Here is a tiny trained network, its code and every weight. The questions are about switching its units off for an input and a target symbol, where a switched-off unit gives its printed mean instead of its output.

import numpy as np


def w(rows, s, z=0):
    codes = np.array(rows[::2]) - 128.0
    scale = np.full(codes.shape[1], s)
    scale[-1] = z or s
    return codes * scale


def softmax(a):
    e = np.exp(a - a.max(-1, keepdims=True))
    return e / e.sum(-1, keepdims=True)


def log_softmax(a):
    a = a - a.max(-1, keepdims=True)
    return a - np.log(np.exp(a).sum(-1, keepdims=True))


def net(x, mask):
    ids = ['αζθξφψω'.index(c) for c in x.split()]
    T = len(ids)
    res = E[ids] + P[:T]
    u = 0
    for l in range(3):
        r = res
        for j in range(3):
            rows = slice(3 * j, 3 * j + 3)
            q, k, v = (r @ M[l][rows].T for M in (Q, K, V))
            z = softmax(np.where(np.tri(T) > 0, q @ k.T / 3**0.5, -1e9)) @ v
            o = O[l][rows]
            res = res + np.where(mask[u + j], z, o[:, -1]) @ o[:, :-1]
        u += 3
    return log_softmax(res[-1] @ U[:, :-1].T + U[:, -1])


Q, K, V, O = {}, {}, {}, {}
E = w([
[210,117,135],'α',
[5,147,180],'ζ',
[199,43,126],'θ',
[122,183,195],'ξ',
[76,151,187],'φ',
[81,52,216],'ψ',
[97,177,89],'ω',
],0.016)
P = w([
[165,2,125],'0',
[96,91,99],'1',
[93,44,122],'2',
[95,9,124],'3',
[204,129,77],'4',
[154,98,73],'5',
[120,21,102],'6',
[139,95,87],'7',
[192,111,78],'8',
[80,89,109],'9',
[153,70,73],'10',
[145,112,137],'11',
],0.0081)
Q[0] = w([
[76,7,141],'L0H1',
[217,145,140],'L0H1',
[68,163,150],'L0H1',
[240,187,204],'L0H2',
[147,153,122],'L0H2',
[155,103,31],'L0H2',
[33,134,179],'L0H3',
[194,255,114],'L0H3',
[43,174,218],'L0H3',
],0.008)
K[0] = w([
[252,165,178],'L0H1',
[136,139,186],'L0H1',
[125,221,155],'L0H1',
[35,128,175],'L0H2',
[111,112,47],'L0H2',
[178,156,154],'L0H2',
[233,139,179],'L0H3',
[74,198,189],'L0H3',
[133,77,109],'L0H3',
],0.011)
V[0] = w([
[26,111,202],'L0H1',
[183,100,151],'L0H1',
[98,180,132],'L0H1',
[237,134,82],'L0H2',
[177,84,6],'L0H2',
[56,117,33],'L0H2',
[138,140,67],'L0H3',
[207,15,59],'L0H3',
[143,124,254],'L0H3',
],0.0081)
O[0] = w([
[51,141,151,138],'L0H1',
[72,193,163,173],'L0H1',
[194,105,165,72],'L0H1',
[139,253,238,105],'L0H2',
[211,42,120,131],'L0H2',
[134,84,36,110],'L0H2',
[145,99,171,103],'L0H3',
[211,150,86,254],'L0H3',
[102,245,182,162],'L0H3',
],0.0058,0.0077)
Q[1] = w([
[90,132,149],'L1H1',
[134,124,127],'L1H1',
[136,132,84],'L1H1',
[101,163,63],'L1H2',
[88,78,107],'L1H2',
[114,109,180],'L1H2',
[75,112,123],'L1H3',
[110,145,109],'L1H3',
[162,9,100],'L1H3',
],0.016)
K[1] = w([
[90,254,127],'L1H1',
[62,52,67],'L1H1',
[228,117,27],'L1H1',
[169,209,224],'L1H2',
[167,38,184],'L1H2',
[199,101,166],'L1H2',
[122,63,195],'L1H3',
[139,179,115],'L1H3',
[79,145,153],'L1H3',
],0.0081)
V[1] = w([
[103,158,209],'L1H1',
[152,83,185],'L1H1',
[98,214,65],'L1H1',
[87,152,60],'L1H2',
[196,90,163],'L1H2',
[87,207,159],'L1H2',
[216,83,140],'L1H3',
[213,176,124],'L1H3',
[120,102,255],'L1H3',
],0.0089)
O[1] = w([
[222,160,72,137],'L1H1',
[59,113,6,179],'L1H1',
[147,89,95,40],'L1H1',
[72,1,156,91],'L1H2',
[183,172,64,160],'L1H2',
[95,177,205,65],'L1H2',
[128,98,78,95],'L1H3',
[166,144,97,2],'L1H3',
[170,208,124,225],'L1H3',
],0.0052,0.0033)
Q[2] = w([
[174,113,73],'L2H1',
[99,87,8],'L2H1',
[161,75,43],'L2H1',
[83,134,149],'L2H2',
[167,118,201],'L2H2',
[111,136,119],'L2H2',
[133,134,147],'L2H3',
[196,104,92],'L2H3',
[93,228,103],'L2H3',
],0.012)
K[2] = w([
[195,182,2],'L2H1',
[174,136,65],'L2H1',
[177,11,86],'L2H1',
[86,190,159],'L2H2',
[116,59,130],'L2H2',
[125,92,118],'L2H2',
[126,104,111],'L2H3',
[138,183,254],'L2H3',
[246,87,171],'L2H3',
],0.0091)
V[2] = w([
[168,108,111],'L2H1',
[91,189,100],'L2H1',
[59,83,77],'L2H1',
[94,116,126],'L2H2',
[135,169,245],'L2H2',
[133,113,66],'L2H2',
[197,102,99],'L2H3',
[133,189,64],'L2H3',
[132,150,240],'L2H3',
],0.012)
O[2] = w([
[135,132,178,196],'L2H1',
[181,105,79,79],'L2H1',
[23,129,182,233],'L2H1',
[136,130,177,173],'L2H2',
[179,168,25,38],'L2H2',
[121,149,183,162],'L2H2',
[229,2,128,2],'L2H3',
[202,230,122,80],'L2H3',
[137,176,88,85],'L2H3',
],0.0055,0.0013)
U = w([
[191,109,79,82],'α',
[86,48,40,183],'ζ',
[177,82,152,251],'θ',
[158,151,30,44],'ξ',
[136,161,99,39],'φ',
[126,105,27,206],'ψ',
[116,2,95,64],'ω',
],0.0069,0.0032)

Each question gives the input, a string of symbols that net reads in full, and the target symbol t.
The units are the heads (3 rows each of Q, K, V and O). Each row of codes is followed by its name. A weight is (code - 128) times the scale printed after its matrix; where a second scale follows, it is the last column's (O and U).
mask holds one flag per head, layer by layer. A switched-off head (its flag False) gives its mean, the last column of its rows in O, instead of its output. The means were averaged over made-up inputs and are rounded, as every weight is.
A unit's drop is (log p(t) with every unit on - log p(t) with that unit switched off) / (log p(t) with every unit on - log p(t) with every unit switched off).
The circuit of an input: a set's keep is (log p(t) with only the set's units on - log p(t) with every unit switched off) / (log p(t) with every unit on - log p(t) with every unit switched off). Starting from all 9 units, units are removed one at a time, each time the one whose removal leaves the highest keep (on an exact tie, the one counted first), for as long as the keep stays at least 0.8.
circuit, biggest first: the units of the circuit, biggest drop first
most important unit: the unit with the biggest drop
which heads matter: for each layer, one digit per head in row order, 1 if its drop is at least 0.15 and else 0, layers parted by /
drop of u: that unit's drop, to one decimal
input ζ ψ ψ φ, target ζ: which heads matter	010 / 010 / 101
input ω ζ α θ θ ω, target ω: most important unit	L2H3
input ω θ θ θ ξ ζ, target ω: circuit, biggest first	[L2H3; L1H3]
input ξ ξ φ φ φ, target ξ: which heads matter	001 / 001 / 111
input θ ξ φ ξ ξ α ω ζ, target θ: circuit, biggest first	[L2H3; L1H2; L0H2]
input α α α θ, target α: circuit, biggest first	[L0H2; L1H2; L2H3; L2H1]
input θ θ θ φ ψ α ζ θ φ φ, target θ: which heads matter	011 / 011 / 011
input ω ψ ξ φ ω ζ, target ω: which heads matter	011 / 011 / 001
input θ ψ ω ω θ ψ ψ ξ φ θ θ ω, target θ: which heads matter	011 / 011 / 011
input α α θ φ, target α: which heads matter	010 / 010 / 101
input θ θ φ ξ ω ζ, target θ: which heads matter	011 / 011 / 011
input ζ α ψ φ θ α, target ζ: which heads matter	010 / 010 / 001
input ξ ψ α θ θ φ φ ζ, target ξ: which heads matter	011 / 011 / 110
input α θ ζ ω, target α: which heads matter	010 / 010 / 101
input ω ω θ ζ ζ α ψ θ, target ω: most important unit	L0H3
input θ ζ ξ θ ξ ψ ξ θ θ ω, target θ: drop of L1H2	0.3
input θ α θ ζ φ ω α θ α θ, target θ: drop of L2H3	0.2
input ξ φ θ ξ, target ξ: drop of L0H3	0.3
